Below is a small trained network, with its code and all its weights. Each question gives an input and a class and asks what happens when units are switched off, that is, made to give their printed mean instead of their output.

import numpy as np


def w(rows, s, z=0):
    codes = np.array(rows[::2]) - 128.0
    scale = np.full(codes.shape[1], s)
    scale[-1] = z or s
    return codes * scale


def f(y):
    return np.maximum(y, 0)


def log_softmax(a):
    a = a - a.max(-1, keepdims=True)
    return a - np.log(np.exp(a).sum(-1, keepdims=True))


def net(x, mask):
    res = np.array(x, float).reshape(1, 4) / 4 @ E
    y = f(res @ A[0][:, :-1].T + A[0][:, -1])
    res = res + np.where(mask, y, B[0][:, -1]) @ B[0][:, :-1]
    return log_softmax(res[-1] @ U[:, :-1].T + U[:, -1])


A, B = {}, {}
E = w([
[228,199,108,194,73,29,62,200],'x0',
[120,51,3,184,122,205,100,205],'x1',
[53,105,52,7,2,127,128,191],'x2',
[46,242,110,74,197,149,34,161],'x3',
],0.0069)
A[0] = w([
[192,103,108,169,61,67,132,168,141],'neuron 0',
[51,147,147,99,213,184,121,85,160],'neuron 1',
[138,35,38,195,150,208,152,151,197],'neuron 2',
[141,87,217,123,156,159,199,10,197],'neuron 3',
[183,144,142,203,173,109,108,128,206],'neuron 4',
[98,172,175,115,205,142,120,94,255],'neuron 5',
[85,148,68,93,98,127,108,172,81],'neuron 6',
[124,184,178,95,117,61,121,113,185],'neuron 7',
[5,81,13,51,84,206,132,181,241],'neuron 8',
[139,44,179,115,50,110,255,54,180],'neuron 9',
[175,172,166,184,160,73,99,122,86],'neuron 10',
[150,141,155,170,194,137,110,118,127],'neuron 11',
],0.0087,0.0027)
B[0] = w([
[201,123,114,190,59,136,124,109,197],'neuron 0',
[169,120,140,216,81,182,81,102,191],'neuron 1',
[210,114,83,152,35,183,69,117,214],'neuron 2',
[52,102,175,152,191,101,191,55,210],'neuron 3',
[161,167,185,128,146,51,155,107,186],'neuron 4',
[149,134,159,200,113,177,91,90,183],'neuron 5',
[113,130,96,85,161,119,111,141,172],'neuron 6',
[188,136,115,154,91,160,100,118,176],'neuron 7',
[93,162,105,66,255,151,52,139,253],'neuron 8',
[160,131,149,78,206,117,183,33,214],'neuron 9',
[150,178,170,112,186,123,108,113,179],'neuron 10',
[107,134,178,151,136,67,168,109,164],'neuron 11',
],0.0096,0.014)
U = w([
[208,154,123,179,2,141,90,146,233],'0',
[9,94,182,182,92,138,167,114,4],'1',
[105,151,193,114,237,110,153,85,163],'2',
[64,56,134,133,103,108,179,214,54],'3',
[131,116,45,108,115,219,76,134,140],'4',
[59,94,119,135,110,107,189,188,47],'5',
[16,155,62,39,166,76,116,231,135],'6',
[158,92,124,134,64,84,214,99,93],'7',
],0.0085,0.0036)

Each question gives the input, the list of numbers given to net, and the class t.
The units are the neurons (one row each of A and B). Each row of codes is followed by its name. A weight is (code - 128) times the scale printed after its matrix; where a second scale follows, it is the last column's (A, B and U).
mask holds one flag per neuron, in row order. A switched-off neuron (its flag False) gives its mean, the last column of its row in B, instead of its output. The means were averaged over made-up inputs and are rounded, as every weight is.
A unit's drop is (log p(t) with every unit on - log p(t) with that unit switched off) / (log p(t) with every unit on - log p(t) with every unit switched off).
The circuit of an input: a set's keep is (log p(t) with only the set's units on - log p(t) with every unit switched off) / (log p(t) with every unit on - log p(t) with every unit switched off). Starting from all 12 units, units are removed one at a time, each time the one whose removal leaves the highest keep (on an exact tie, the one counted first), for as long as the keep stays at least 0.8.
units of the circuit, in order: the units of the circuit, biggest drop first
most important unit: the unit with the biggest drop
k most important neurons: the k neurons with the biggest drops, biggest first
drop of u: that unit's drop, to one decimal
input [-5,2,2,0], class 4: units of the circuit, in order : (neuron 4; neuron 2)
input [3,-4,-2,7], class 0: 4 most important neurons : (neuron 8; neuron 3; neuron 9; neuron 7)
input [3,-2,1,6], class 0: units of the circuit, in order : (neuron 8)
input [-8,8,-8,2], class 0: units of the circuit, in order : (neuron 2; neuron 1)
input [0,-2,0,6], class 0: units of the circuit, in order : (neuron 8; neuron 3)
input [4,6,-6,6], class 0: 3 most important neurons : (neuron 8; neuron 3; neuron 9)
input [4,-1,3,-5], class 7: units of the circuit, in order : (neuron 2; neuron 8)
input [8,8,-1,7], class 6: units of the circuit, in order : (neuron 1; neuron 5)
input [0,-4,8,8], class 6: 2 most important neurons : (neuron 2; neuron 8)
input [-7,-5,4,7], class 4: 3 most important neurons : (neuron 1; neuron 9; neuron 4)
input [7,-4,6,8], class 6: 4 most important neurons : (neuron 2; neuron 1; neuron 6; neuron 0)
input [2,5,-8,4], class 0: 4 most important neurons : (neuron 8; neuron 3; neuron 9; neuron 2)
input [-2,4,4,5], class 6: 2 most important neurons : (neuron 8; neuron 0)
input [8,-1,-5,-7], class 7: most important unit : neuron 8
input [-2,0,6,-8], class 2: 2 most important neurons : (neuron 9; neuron 8)
input [4,2,-3,2], class 0: 4 most important neurons : (neuron 8; neuron 3; neuron 9; neuron 6)
input [-3,-2,-1,2], class 1: drop of neuron 8 : 0.4
input [7,-1,-3,2], class 0: drop of neuron 4 : -0.1
input [-3,-7,4,5], class 4: drop of neuron 4 : 0.2
input [-3,7,7,3], class 6: units of the circuit, in order : (neuron 8)
